Below are the code and all the weights of a small trained network. Each question names an input and a class and asks about switching units off, where a switched-off unit gives its printed mean instead of its output.

import numpy as np


def w(rows, s, z=0):
    codes = np.array(rows[::2]) - 128.0
    scale = np.full(codes.shape[1], s)
    scale[-1] = z or s
    return codes * scale


def f(y):
    return y / 2 * (1 + np.tanh(0.7978845608 * (y + 0.044715 * y**3)))


def log_softmax(a):
    a = a - a.max(-1, keepdims=True)
    return a - np.log(np.exp(a).sum(-1, keepdims=True))


def net(x, mask):
    res = np.array(x, float).reshape(1, 7) / 4 @ E
    y = f(res @ A[0][:, :-1].T + A[0][:, -1])
    res = res + np.where(mask, y, B[0][:, -1]) @ B[0][:, :-1]
    return log_softmax(res[-1] @ U[:, :-1].T + U[:, -1])


A, B = {}, {}
E = w([
[128,128,129,129],'x0',
[128,127,129,125],'x1',
[129,127,130,131],'x2',
[149,140,216,105],'x3',
[65,216,136,170],'x4',
[147,170,112,37],'x5',
[254,144,84,203],'x6',
],0.0084)
A[0] = w([
[151,144,223,126,63],'neuron 1',
[92,82,136,98,40],'neuron 2',
[62,140,139,143,23],'neuron 3',
[133,201,249,140,190],'neuron 4',
[94,119,47,161,116],'neuron 5',
[71,98,142,105,61],'neuron 6',
[100,199,135,154,47],'neuron 7',
[119,71,115,230,154],'neuron 8',
[70,74,179,197,219],'neuron 9',
[137,186,116,48,94],'neuron 10',
[149,119,205,134,124],'neuron 11',
[169,4,136,80,85],'neuron 12',
[103,199,136,152,42],'neuron 13',
[84,129,179,84,120],'neuron 14',
[196,161,110,158,3],'neuron 15',
[137,115,216,108,150],'neuron 16',
[49,106,21,114,148],'neuron 17',
[154,203,82,73,173],'neuron 18',
[56,89,119,97,88],'neuron 19',
],0.011,0.0047)
B[0] = w([
[158,49,58,151,161],'neuron 1',
[119,91,160,230,145],'neuron 2',
[112,69,145,205,149],'neuron 3',
[147,172,63,112,253],'neuron 4',
[156,108,48,126,173],'neuron 5',
[176,109,178,188,166],'neuron 6',
[22,97,82,209,155],'neuron 7',
[116,124,183,57,224],'neuron 8',
[109,130,166,24,242],'neuron 9',
[79,65,167,91,183],'neuron 10',
[153,84,91,100,167],'neuron 11',
[3,193,65,191,235],'neuron 12',
[52,105,90,207,151],'neuron 13',
[183,157,145,152,208],'neuron 14',
[198,79,248,250,165],'neuron 15',
[173,133,75,114,198],'neuron 16',
[198,146,49,100,221],'neuron 17',
[101,114,201,50,209],'neuron 18',
[205,133,202,199,191],'neuron 19',
],0.016,0.0058)
U = w([
[195,102,223,211,63],'0',
[2,123,113,182,92],'1',
[141,138,153,86,253],'2',
[146,186,156,86,223],'3',
[204,116,72,82,31],'4',
[80,77,223,42,41],'5',
[130,157,162,97,181],'6',
],0.0081,0.007)

Each question gives the input, the list of numbers given to net, and the class t.
The units are the neurons (one row each of A and B). Each row of codes is followed by its name. A weight is (code - 128) times the scale printed after its matrix; where a second scale follows, it is the last column's (A, B and U).
mask holds one flag per neuron, in row order. A switched-off neuron (its flag False) gives its mean, the last column of its row in B, instead of its output. The means were averaged over made-up inputs and are rounded, as every weight is.
A unit's drop is (log p(t) with every unit on - log p(t) with that unit switched off) / (log p(t) with every unit on - log p(t) with every unit switched off).
The circuit of an input: a set's keep is (log p(t) with only the set's units on - log p(t) with every unit switched off) / (log p(t) with every unit on - log p(t) with every unit switched off). Starting from the 12 units with the biggest drops (on a tie, the unit counted first), units are removed one at a time, each time the one whose removal leaves the highest keep (on an exact tie, the one counted first), for as long as the keep stays at least 0.8.
circuit, biggest first: the units of the circuit, biggest drop first
most important unit: the unit with the biggest drop
top k neurons: the k neurons with the biggest drops, biggest first
drop when u is switched off: that unit's drop, to one decimal
input [2,3,5,3,6,4,-4], class 1: circuit, biggest first : [neuron 7]
input [3,1,3,7,5,4,-6], class 4: circuit, biggest first : [neuron 4; neuron 1]
input [-2,4,-7,-8,6,1,-4], class 4: top 3 neurons : [neuron 17; neuron 12; neuron 5]
input [-5,4,3,-5,-3,6,5], class 5: circuit, biggest first : [neuron 18; neuron 4]
input [-8,3,-3,-8,4,6,-7], class 4: top 2 neurons : [neuron 17; neuron 5]
input [7,3,4,3,3,-8,4], class 5: top 2 neurons : [neuron 8; neuron 9]
input [-3,-2,4,-1,5,2,2], class 1: circuit, biggest first : [neuron 7; neuron 13]
input [-8,-2,8,-4,6,-7,-8], class 0: top 3 neurons : [neuron 19; neuron 3; neuron 6]
input [5,-7,-4,-7,-2,-5,-8], class 0: top 3 neurons : [neuron 19; neuron 6; neuron 2]
input [-5,-3,3,2,1,7,4], class 5: top 2 neurons : [neuron 18; neuron 10]
input [-1,2,-2,-4,5,-8,-2], class 5: top 2 neurons : [neuron 9; neuron 8]
input [-2,7,6,8,-4,3,3], class 4: circuit, biggest first : [neuron 1; neuron 16]
input [0,-3,3,-4,0,7,-1], class 5: top 3 neurons : [neuron 18; neuron 10; neuron 4]
input [8,2,5,-2,5,-8,-6], class 5: circuit, biggest first : [neuron 9]
input [-3,-3,-1,8,4,5,7], class 4: top 2 neurons : [neuron 4; neuron 1]
input [-3,-1,-1,-5,-5,5,6], class 0: top 3 neurons : [neuron 15; neuron 9; neuron 4]
input [-2,-7,-2,-5,4,-5,7], class 0: top 3 neurons : [neuron 15; neuron 4; neuron 12]
input [6,4,2,6,1,-7,6], class 5: top 2 neurons : [neuron 8; neuron 9]
input [3,0,-4,-1,-2,5,2], class 5: top 2 neurons : [neuron 18; neuron 4]
input [5,-5,5,-4,-5,-7,-1], class 5: circuit, biggest first : [neuron 8]
input [5,7,6,2,5,4,7], class 0: top 3 neurons : [neuron 15; neuron 9; neuron 12]
input [-2,7,-1,-3,-6,7,-8], class 0: circuit, biggest first : [neuron 19; neuron 2]
input [-6,-6,0,5,-6,4,0], class 1: drop when neuron 12 is switched off : 0.8
input [2,-2,-1,-7,-7,-3,-4], class 1: drop when neuron 16 is switched off : 0.3
input [-3,6,-2,5,5,7,6], class 5: drop when neuron 17 is switched off : 0.2
input [-5,-4,-1,-4,-7,3,7], class 0: drop when neuron 15 is switched off : 1.6
input [3,-1,7,-2,-2,-1,-8], class 0: most important unit : neuron 19
